[ 22   1 -20 -95  13 -46  26 -33  -5   8 -12  54  -1 -13 -33   4  19 -23
  -5  -9   5  11   5  13  23  22   4  27  72   4 -19  46]
Lugip
[  2 -24  10  22 -17  19 -13  10   2  -7  19 -25  19 -15  29   4   6  42
  23 -29 -20 -16 -58  15 -26 -11 -22  -5 -27  21   9 -41]
Lunu
[ -9  14  -9   6   8  24 -10   1   6   2  -1  -4 -11  13  20   2   0  -7
 -21  15   5  16   6  18 -10  -4   7 -11  -6  -6   2  -3]
Mot
[ 11 -37 -11 -41   4 -12   8 -13   9  -9   3  29  19 -36 -12   2  15  14
   7 -18  -9  -4 -38   5 -25  16 -11  13  39  34   5  15]
duvif
[ 13 -19   6 -38   6   3  -8  -5   5 -12   0  16  26 -44   6   4  20  24
  26 -30 -20 -26 -51   8 -13  19 -12  24  46  28 -10   6]
Lunu
[  7  -1  -8  -7 -15 -40  30 -14  -8  18 -17  22  -9  27 -10  12   2  -8
 -11   0  13  20  18  10  -7 -22  -7 -11 -21  16 -10  -1]
tema
[ 12   0  -3  12 -24 -36  21  -9  -5  18   0   9 -25  34 -17   5   1  -8
   0 -22  14   8  23   2  15 -34  -3 -13 -35   7  -5 -16]
Lugip
[  0  19  -2   4   1  28 -12  -3   4  -6  -5 -15  13   2   6 -16  -2  -5
  15  20   0  -4  26  -2   0 -17  -2  -1 -10 -16   1  -6]
zoto
[  4 -24  21  56 -43 -13  16   5   3  10   6 -14  10  15   5  11  -6  43
  16 -41 -14 -22   2  -4 -17 -31 -15 -17 -69  42  12 -48]
tema
[ -1  24 -12   6  -3  -3  -1  -8  -3  -1  -8   7 -16  21  -3   2  10 -18
   5   0  16   7  -2  -1   4 -13   2 -13 -14  -9 -14   2]
Lunu
[  7 -18 -11  -5  14  -6   4   9  -5  12  -2   0   2  24  16  -4  -6   0
 -22  21   7  25 -40   2 -21 -10   4 -14   7   8  -7   5]
ziz
[ -1  -7  -1  26 -24  13  -1  -5  11 -13  14  -5  11 -12  -7  -1   4  12
  19 -17  -3 -23  -5  -4 -16 -14  -6  -4 -24  21  15 -19]
duvif
[  3  -9   4   4 -17 -19  16  -7  -1   8  -8  13   6   7  -6   7   3  14
   4 -14  -4  -6  11   0  -7 -10  -8  -3 -16  25  -1  -7]
tema
[ 29 -43   8 -38 -23 -62  26 -16  -2  16  10  22   6 -18 -20  15  14  39
  23 -57 -17 -10 -24   8   6  -5 -19  22   2  36  -7 -17]
Lugip
[ 18 -19   8 -39  -3 -20  12  -5  -4  10   8   8  12 -14  -5  -4   7  30
  15 -18  -8 -10 -28  -2   0   5 -12  24  14  35 -12  -2]
ziz
[  9  17  -7 -27   8  -3   4 -16   4  -2 -13  12   4   5 -14 -13   2 -13
   9   8   9   1  33 -10  12   1  -1   5  13  -9  -5  19]
zoto
[ 10  18  15  -6 -17   5   2 -15   4   3  -3  -7   5  -6 -14 -12   3  12
  30 -13  -3 -29  44  -4  23 -22 -17  12 -28   3  -4 -20]
zoto
[ -5   3   3  57 -18   5   2   7   4  16   8 -22 -27  45  24  13 -11   6
 -20  -7  10  17   5  16 -15 -41  -1 -33 -77   5   3 -43]
Mot
[ -6  12 -15  -9  -4  21  -3 -14  10 -15   3  14   3 -16 -15 -11  10 -15
   9   1   8 -13  13  -2  -2   5   1   1  17   8   9  16]
duvif
[  5 -21  15  -2 -22 -10  11  -2  -1   4   4   4  19 -15   4   7   4  38
  16 -27 -19 -19  -5   5 -10  -6 -19   8 -13  37   9 -22]
tema
[-11  -5 -11  28  14  40 -25  15   2 -11   4 -21   8   4  38  -2   3   2
   0  17  -3  10 -49   9 -28  -4   4 -20  -3 -15   3 -11]
Lunu
[ -5  24   4  45   0  35 -11  13   0   8  -8 -14 -10  40   5 -15 -10 -15
  -9  21  16  -8  15 -23   1 -32  19 -26 -29  -2  -7  -3]
ziz
[  4  -3 -16 -25  -4 -11  14 -19   3  -3  -2  26  -7  -5 -22  -1  10 -16
   0  -3  15   4   4   1  -8  -6  -3   0  13  15  -2  18]
duvif
[ 23 -40  -9 -37  -6 -44  18  -7   3  17  -2  25  16 -14   0   9  10  40
  11 -26 -12  14 -46  21 -13   9 -28  15  20  22   4   5]
vure
[  3  22   2 -38  -5  12   1 -18   5   2   0  17   6 -20  -5   2  15   5
   4 -16  -7 -13  17  13   2  12  -3  22  21  18 -12   8]
Mot
[-22  35 -28  44  18  72 -44  16   3  -4  -4 -36  -4  33  26  -9  -5 -51
 -13  71  25  10  33  -8  -5  -5  39 -38  -4 -57  -6  21]
Vev
[ 21 -36  12 -35 -19 -60  21 -16  -3   4  12  19   5 -24  -5  14  19  42
  29 -63 -13 -12 -50  14  -6   8 -34  21  -1  47  -9 -25]
Lunu
[ -6  26 -16 -19  12  17  -6 -11   3   5  -6  12 -10  13   9   4   4 -20
 -21  21  15  21  13  15  -6  -2  14  -1   9 -12  -9  14]
Mot
[ 24 -34 -21 -96  16 -49  17 -18  -5   6  -2  41  12 -25 -10   9  18   2
  -5  -8  -7  26 -38  27  -4  23  -6  28  76  13  -7  32]
Lugip
[-17  23  20  63 -29  67 -10  10   7  -6 -10 -24   6  13   2 -12  -5   6
  14  -6  -7 -45  46 -25  -2 -27   7 -18 -46  11  12 -14]
tema
[  1 -44  -7  31  -9   2   0   7   9  -5  17  -8   7  -1  12   7  -2  26
   3 -13  -4   3 -45   2 -41 -16  -6 -20 -28  22  19 -24]
duvif
[ -9  -1  14  70 -17  48 -23  19   4  -7   8 -37   4   8  30  -2   0  20
  20 -15  -7 -24 -29  -3 -24 -32  -2 -25 -53   6   4 -43]
Lunu
[ 17 -12  -7 -37   2 -31  11 -11  -1   6  -4   7  11   0  -4   0   3  13
  10   3  -1  16  -1   4  -6  -8 -14   8   0  -4  -6  -4]
zoto
[ 12 -22 -14 -17   6 -15 -10  -4   1  10   5   1   7   9   2  13   6  -5
   1   7   8   4  -8   1  -7   6   7  -6  14  -3 -16  14]
Vev
[ -2  23 -17  -9  12  20 -13   3   0  -8  -4   8   4   0   2  -7   3 -31
  -4  29   2   8  12  -3   8   0  22   0  36 -24   1  20]
Lugip
[  5 -25 -10 -49  12   8  -7  -2   5  -3   7  12  16 -23  23   7   8  20
 -15  -6 -12  18 -41  31 -31  18  -7  12  45  20   5  11]
Mot
[-15  25 -23  35  11  68 -44  14   5  -9   2 -34   7  20  21  -9  -2 -36
  -2  51  17  -3  25 -11  -5  -1  32 -26   5 -40  -4  23]
Vev
[-13  30 -17  73 -10  43 -28  14   2   8   2 -38 -15  53   7  -1  -8 -32
  -3  36  29  -1  47 -23   4 -26  30 -46 -52 -42 -10   0]
Vev
[  7 -13   4  41 -15   0   1   6   9  13   0  -3  10   4  10   0  -3  32
  15 -16 -10  -7 -16   4  -5 -14 -14  -8 -30  10  12 -22]
vure
[ 36 -34  10 -53 -25 -92  39 -29  -6  20   5  19  -4   2 -23  13   5  36
  27 -48   4   7   0  14   8 -23 -38  24 -34  35 -11 -29]
zoto
[ 15   5  -9 -70   6 -13  19 -16  -8   9 -10  26   3  -1 -21 -12  10  -8
  -5   3  10   4  -5  -8   4  12   1  20  45  22 -20  39]
ziz
[ -9  24 -20 -25  34  41 -23   1   2 -17 -18  13   6 -14  13 -11  17 -32
  -3  33   2   8 -20   1  -7  24  16  -3  56 -23 -11  36]
Lunu
[ 10 -27  17  -1  -8   9  -1  12   0   4  13 -15  22 -15  17  -8  -1  40
  11 -15 -20 -18 -44  -2 -18  -5 -12   9  -5  37   5 -24]
ziz
[ -7  29  -8  62 -25  22  -5   8  -1   8   2 -22 -20  40   5  -6  -7 -24
  -2  14  19   8  39   2  10 -49  14 -29 -51 -20   2 -24]
Lugip
[ -1  -4  21  43 -24  37 -17  13   7  -6  20 -31  17 -17  13  -4   1  31
  29 -24 -30 -43  -1  -4   4 -18  -2   3 -30   6  18 -46]
Lugip
[  2  13 -22 -37  25   8   9  -4  -6   6 -21  18 -11  25  -8 -18   0 -37
 -28  36  26  22   1 -12  -1   8  21  -6  47  -5 -17  53]
ziz
[-28  66 -14  40  28 110 -33  14   4 -10 -22 -21  -3  34  16 -39 -10 -59
 -25  70  24  -6  37 -25  -3  -9  44 -32  17 -35  -3  39]
ziz
[ -1  14 -16 -27   7  18  -9  -8   4   1  -5  10   0   3  11   6   7  -9
 -16  16   5  19   0  20 -12  -3   6   3  18  -4  -8  13]
Mot
[-18  50  15 114 -42  36   6  11   1  11  -7 -29  -6  47  -1   2 -15  -6
   6  10   6 -29  69 -28   9 -53  16 -40 -96  -9  -1 -42]
tema
[ -4  -6   1  40  -7  39 -36  14   6  -4  18 -37  23  -3  21   4   0  11
  21  11  -8 -27   1 -11  -8  -1  12  -9 -17 -13   0 -16]
Vev
[ 15  -5   0  -8  -7 -35  15 -13   0   9  -5   7  -3  15 -13  -3  -1   8
  12 -10   6   8  19  -8   6 -18 -13  -1 -23   4  -9  -9]
zoto
[ 11   5 -10 -60  12   2   8  -7  -6   6  -7  21  12  -7  -9 -14   7  -6
  -6  14   7   7 -14  -3  -2  13   3  16  51  18 -14  37]
ziz
[  2   6   4  28  -3   4  -3  -4   3   1  -9 -12   2  19   0 -10  -6   4
  13   6   3  -5  25 -19   0 -23   0 -11 -35 -12  -3 -15]
zoto
[ 13 -25 -15 -49  10 -19   3  -1  -2   0   4  18  11 -16   4   4   9   1
  -4   3 -11  20 -32  14  -8  11   0  13  50   2   3  14]
Lugip
[ -4   4   9  43 -11  19  -4  14  -2   6   5 -23  -3  27   8 -12  -9  12
   2   4   3 -11  -3 -24  -4 -22   7 -16 -36   8   0 -18]
ziz
[  4  14   9  21 -12   5  -7  -1   5  -1  -3 -15  11  -2  -1 -10  -1  11
  27   4  -7 -16  31 -10  13 -21  -8   1 -33 -10   2 -28]
zoto
[ -7  47  -2  22 -10  58 -16   2   5  -7  -6  -7  -2   4  -9 -18   4 -29
  12  11   6 -26  53 -13  22 -17  22  -5   3 -18   0  11]
Lugip
[  0   0  11  50 -25  15 -16   5   3  11  18 -35   1  12   6   6   0  14
  26 -13   1 -35  27  -9   9 -17   4 -15 -55  -2  -8 -33]
Vev
[-21  52   5  70  -1  78 -27  18   4  -7 -10 -28 -13  38   3 -31 -12 -30
  -2  32  18 -28  46 -45  13 -26  32 -29 -24 -17  -1   9]
ziz
[ 15  -5   2  41 -25 -20   8   5   8  19  -7   7   0  20  -3   7  -4  24
  13 -19   3  -3  -2   0   2 -32 -14 -12 -41  11   4 -19]
vure
---
[  1  -4 -17   1  14   1  -3   5  -1  22   5 -23   4 -22   1   4 -24  13
 -10 -38  25   9 -70   3  19 -12  29 -15 -59  24 -14  -8]
bem
[ 16  12   2   7  16   2  11 -24   1  24  35  19  16   6  23  12 -30  -1
  37 -48  10 -45  16  14 -24   3 -28  -3  30  16 -23  14]
sev
[-14 -28  -1  -9  26  10 -42  -3  -5  -4  26 -17   0 -11 -21  13 -32   3
  20 -19   2 -16 -20  32   2  -1   0  -3 -63 -16 -24  28]
Raso
[-36 -37 -39   3  -4 -31  -3   2 -68   2   8 -31 -24 -11  29  -8 -26  32
 -16 -10  40 -10 -12  11   6 -12  -4  19 -37 -11 -47   8]
rele
[ 30  10 -14  15  16   3   8 -10  25  22  14  13  14  10  13  20   4 -10
  13 -13  10 -17 -18  17   5 -17 -10  15   3  48  -5  20]
sev
[-13 -13 -13 -24  51   1 -34  19 -10 -14  -2  -6 -15 -18   1  15 -23  20
  60  13 -44  33  28  45  -4   2 -23 -20 -27 -17 -22  12]
vivef
[-30  -9 -45 -11   1 -56 -20 -33 -21 -19  -4 -49 -19  -2  44 -23 -22  38
 -22 -57  19   8  -5  19  12   0  -1  -6   3  10 -38 -26]
Raso
[-19 -46 -11  11  25  17 -18  28  -4  -4   8 -21 -21 -27 -29  18 -12  25
   0   9 -32  16  20  28 -10  -8  -5 -28 -46 -26  -8  11]
rele
[-11  -2 -34   2  46   8 -37  14  23 -25 -18 -41 -17   0  22  31  16  53
  35 -35  -4  54   0  32  -2 -37 -25 -26  15  52 -38 -14]
Zud
[ 10 -23   8  48 -15   2  22   5  49  32   8   6 -28 -47 -11   7  11 -23
 -43 -39  -2  10 -39  16  -9   1  68 -44 -22   0  33  -8]
rele
[ 37  25 -40  -6  34 -16   6 -43  48  46 -16 -19 -13 -12  76   8 -24 -15
  51 -18  13  67 -12  40  11  -2  64 -13   1  95  18 -10]
leri
[ -9 -28  -7  -6  21  30 -14  17 -56 -30   9 -11   4  -4 -52  10 -29  32
 -12  50 -31 -35  32  -4   4 -17 -59  10 -42 -31  -6  17]
rele
[  0 -40 -27   9  11 -35  26 -12 -29  -7 -20  13  -6  13  16  -6  15   2
  12   5  -8  52  -7  -1  15   9   1  -5  11   3   8   6]
leri
[ 21 -20   3  -1  16   7 -23  13  65  16   6 -11 -20 -25 -24   7   2  -3
  -2 -35 -45  55 -17  10  13 -13  45 -47  -5  37  55 -26]
Pogaf
[  6  25  12   1   4   2  16  21 -18 -17 -10  -1  20   4 -31   4  -6  28
 -33   3  -5 -11 -37 -23  10  -3 -19  -2 -26 -14  10 -16]
bem
[-13 -15 -54 -18  -2 -50 -12  14  -1 -38 -35 -49 -33  25  52   1  49  53
   4  -9  -8  92   5   3  33 -30 -12  12  47  46 -22 -23]
Pogaf
[ 15  20 -30   9  -7 -33  -1 -67  41  28  16 -23 -21 -15  52 -18 -26  -5
 -37 -77  53 -13 -47  24   9 -18  63 -11   0  77   1 -31]
Raso
[  9   1 -39   0  25 -25 -10  -1  -6 -46 -34 -16 -32   7   5   6  15  12
  -6  15 -25  54 -15  18  22 -21 -27  12   7  22  -5  -8]
vivef
[ -5 -65  12   5 -15  21  -7   7 -17 -30  67  10 -22   6 -53   8  -1  36
 -37 -74  21 -55 -14 -35 -21 -26 -48 -29  11 -22 -13 -19]
Pogaf
[-28   5 -30  -5  -8 -38 -30  -7  36  46  12 -33 -18 -24  29 -29 -29   2
 -47 -50  36  23 -54  19  -2  -4  71 -67 -31  17 -18 -47]
ririr
[ 39  18 -35 -10  25 -14  10 -31   9  -8 -20 -21 -15  15  16  -6 -19   7
 -15  12 -15  40   5  -5  20 -16   3   5  27  80  39 -34]
leri
[  4 -20 -51   1  19 -28   0 -39  17  -6 -13 -30 -29   3  31   7   7  26
   5 -42  21  61 -14  17   8 -15   8 -16  14  57  -9 -27]
leri
[ 28  30 -37  17  14 -24  14  10  30 -21 -29 -18  -4  34  37  25  32  17
  -8  10 -16  29  23   8  12 -17 -42  15  51  48 -18  -4]
sev
[-25 -42 -33  17  13 -32  -6  18  25   1   9 -19 -21  -8 -14  -3   1  30
 -39 -44 -33  21   2   7   0  -7  -7 -66  20   0 -17 -26]
sev
[ -6 -32  -8  24  42  10 -27  22  37  -9   0 -27 -26 -16 -14  29  10  18
  17 -70 -14  60 -51  27 -13 -20  13 -46   5  11 -13   1]
Zud
[ 20  56 -31 -21   7   7 -15 -37  17 -42 -10 -26 -16   8 -18   3  -4  29
 -48  10  22 -27 -43  -5  18 -44 -31  22   0  55  -2 -38]
vivef
[ -8  -8   1 -27  30  10 -32 -44  -5 -14  29 -16   3  -7  -4  -6 -23  35
  21 -47 -10 -27   5  24 -12 -15 -21 -20   8  27 -19  -7]
Raso
[ 20  21 -19   1  13  14   2 -29  -3   7  -1 -14  -6  -7  -1  -1 -38   8
 -15  32  -5 -17  18  10   9 -29   3  18 -16  45  20  -7]
rele
[   4  -47   56   20    0   16   32   -7  -39    1   54   47   23  -25
  -77  -10   -9   12  -38 -101   -3  -57  -50  -39  -21    3  -23  -49
    3  -45   14  -15]
bem
[  6 -17 -13 -12  40  24 -57  44  17 -35   2 -54  -4  -1 -41  32   9  37
 -34 -24 -50  53  19  14  -9 -18 -51 -49  -8   2 -10 -27]
ririr
[ -14  -31   59   21  -25    6   14   16  -55  -16   41   71   31   29
  -52   -9   16  -19  -24  -10   16  -62   -7  -29  -56   30  -49   -7
   -3 -114  -11   21]
ririr
[-20 -29 -19  19  23 -21  -7  31 -39 -61 -34 -11 -12  23  -2  14  42  42
   7 -10 -23  54 -11  -1   9 -21 -57   2  36  -8 -25   6]
Zud
[  1 -41  26  29   5  17  18   7 -13   2  16  30  -2 -20 -50   5  -3   0
 -29  -8 -35 -20  29  -2 -31  10 -10 -31  -8 -55  26   3]
rele
[  -8   36  -27   -8   -1  -28    3  -40   20   30    7  -32   12  -10
   76   13    8   24   34 -104   47   -2  -30   25  -14    4    1   -8
   51   39  -60   -7]
sev
[ 25  42  -4   2  45  25 -26  -8  24   9  -1 -13   3   6  11  22 -39   4
  37 -13   9   5 -13  21 -10 -25   1   6  -7  51   1   2]
Zud
[-30 -18 -22  -3 -12 -32 -13 -10 -45 -12  14  -5  -2  18  48  -8  17  30
   5 -46  49   4  -1  10 -18  -8 -35 -10  18  -3 -68 -10]
ririr
[-18  14 -15  13   5 -11  -3 -19   2  -8   2  -3  -6   5  14   2  -1  40
 -11 -49  44 -11 -37  -2  -6 -31  -5 -21  23  26 -28 -26]
Zud
[-13 -24   4   8 -33 -26  -1  27 -32 -48  28 -19 -27  19 -34  10   4  42
 -77 -77  29 -27 -29 -46  -7  -6 -49  -6  18 -51 -11 -36]
Pogaf
[ -8 -10 -24   4   3  -7   4 -10   0 -12   1  14 -13  -5  21  18  33  23
  -1 -19  35  -3 -26  21  -5 -17 -15  -9  -8   3 -43   1]
vivef
[-13 -11 -17  14  -7 -30  33 -10  13  26  -2  12   0 -18  36 -18   6  27
  -4 -37  16  18  -6   2   4  -6  36 -52   0  23 -18 -33]
bem
[ 35  46   2   1  10   3 -17 -58  62  40  23  -7  -1 -10  20  -5 -47 -35
  -6 -38  44 -39 -38  27  -4  -7  60  10 -36  55  13  -6]
Raso
[ 39  33 -19   4  28   8  -4 -13  43 -12 -18   5 -18   0   3  17   1  -5
 -10  21 -18  23   5  22   4 -24  -1  -2   2  49  20 -17]
vivef
[ -1  -9 -42   3  23 -35  -5 -19  41  43  -8 -14  -6 -22  20 -22 -10  -3
   6 -15 -36  48 -28  30  36 -20  52 -35  11  79  20 -13]
sev
[-18 -25  33  17 -25 -29  22 -36 -27  -8  30  40  10  -9 -23 -34  -6  -1
 -41 -68   3 -60  -8 -16 -21  25  -1 -31  23 -56   9 -14]
Raso
[ -5  30 -27   3 -30 -37   6 -58  -2 -37  -8 -32  -5  15  38 -10  17  32
 -55 -64  56 -32 -35  -8   4 -11 -18  15  35  22 -34 -32]
Raso
[ 26  26  -9   9  13 -10  19  15   4 -23 -41 -23   6   4   6  12  29  19
 -12  -6 -25  58 -36  -3  20  -6  -5  12   5  30  19 -13]
bem
[-38 -13 -28  27 -13 -69  18 -18 -40  24 -16  23  -3   7  65 -29  -8  -2
  16 -29  64  14 -37   5  15  -1  37   3  -1  -3 -41   5]
Zud
[ 16 -13 -12   8   0  15 -20  14  70  -2   9 -13 -24  -4 -15  26  19  16
 -24 -23  -2  30 -12   1   5 -29  20 -38 -11  32  16 -27]
Pogaf
[ -9 -32 -31  20  43  -1 -24 -10  34  35  15 -19 -29 -24  46  17 -28  12
  51 -84  18  50 -10  47 -22 -22  42 -53   3  50 -34  -4]
Zud
[ 25 -14 -23  14  39  34 -19 -18  81  30   7 -39 -34 -55  -7  12 -25  10
  -7 -39 -48  42  21  45 -19 -23  49 -70  -8  63  39 -34]
rele
[-24  -6 -32  -3  16 -26 -12  -6  -3  22  -4 -46 -28 -34  33  -6 -35  30
   0 -25  -1  26   3  34   0  -4  33 -27 -20   9 -18 -16]
rele
[-11  -9 -24  13   4 -23 -33  31  27   4   6 -43 -25   3  38  23  14   5
 -17 -59  44  44 -34  27 -25   5   8 -30 -24 -18 -60  -9]
ririr
[ -7   6 -26 -19  27 -12  -6   0 -24  -5 -15 -34   7 -13  -6 -12 -31  42
  -3   0 -25  34 -22   1  37 -21   1 -14 -27  39   5 -25]
bem
[ 39  18 -18  -3  11  -3  16 -46  -1  28  15  -8  -1  -1  31   6 -32 -13
  -2 -51  46  -1 -46   1  -2  -2  27  14   1  62  20 -12]
leri
[  0 -31 -10  -4  37  27 -41 -29  35   9  25 -23  -6 -28   3  25  -7  12
  31 -63 -10  17  -4  48 -11 -16  18 -39 -20  42 -18  10]
Raso
[-10 -27 -21  15 -10 -40  10 -28  14  31  14  18 -28 -39  22 -20   7 -16
 -21 -69  42   5 -75  23   5  -4  59 -31 -21  14  -9 -15]
vivef
[-25  14  15  18  -6 -28  11 -12 -39  -9   2  10   3   5  35  -1  -8  14
  25 -80  46 -14 -45  -4 -25  14 -12   1  39 -35 -39   4]
Zud
[ -5  -9 -14   5  22  11 -14  23  -8  -9  -8 -41 -17 -21  -6  27 -16  24
  -5   5 -25  24   8  22   0  -7  -6  -8 -26 -11  -8   8]
rele
[  5  11   2   7  -9 -27  37  -2 -54 -22 -15  14  17  12  -2 -18   9  22
 -25  -6   6  -5 -48 -29  27 -10 -23  21   3   6   3  -9]
bem
[ 17  20  33  18  -6  -1   6   1  15 -51  -9  -6   0   8 -25  25  37   7
 -39 -43 -26   0 -25  -3 -10  10 -25   2  38 -25  16  -1]
Raso
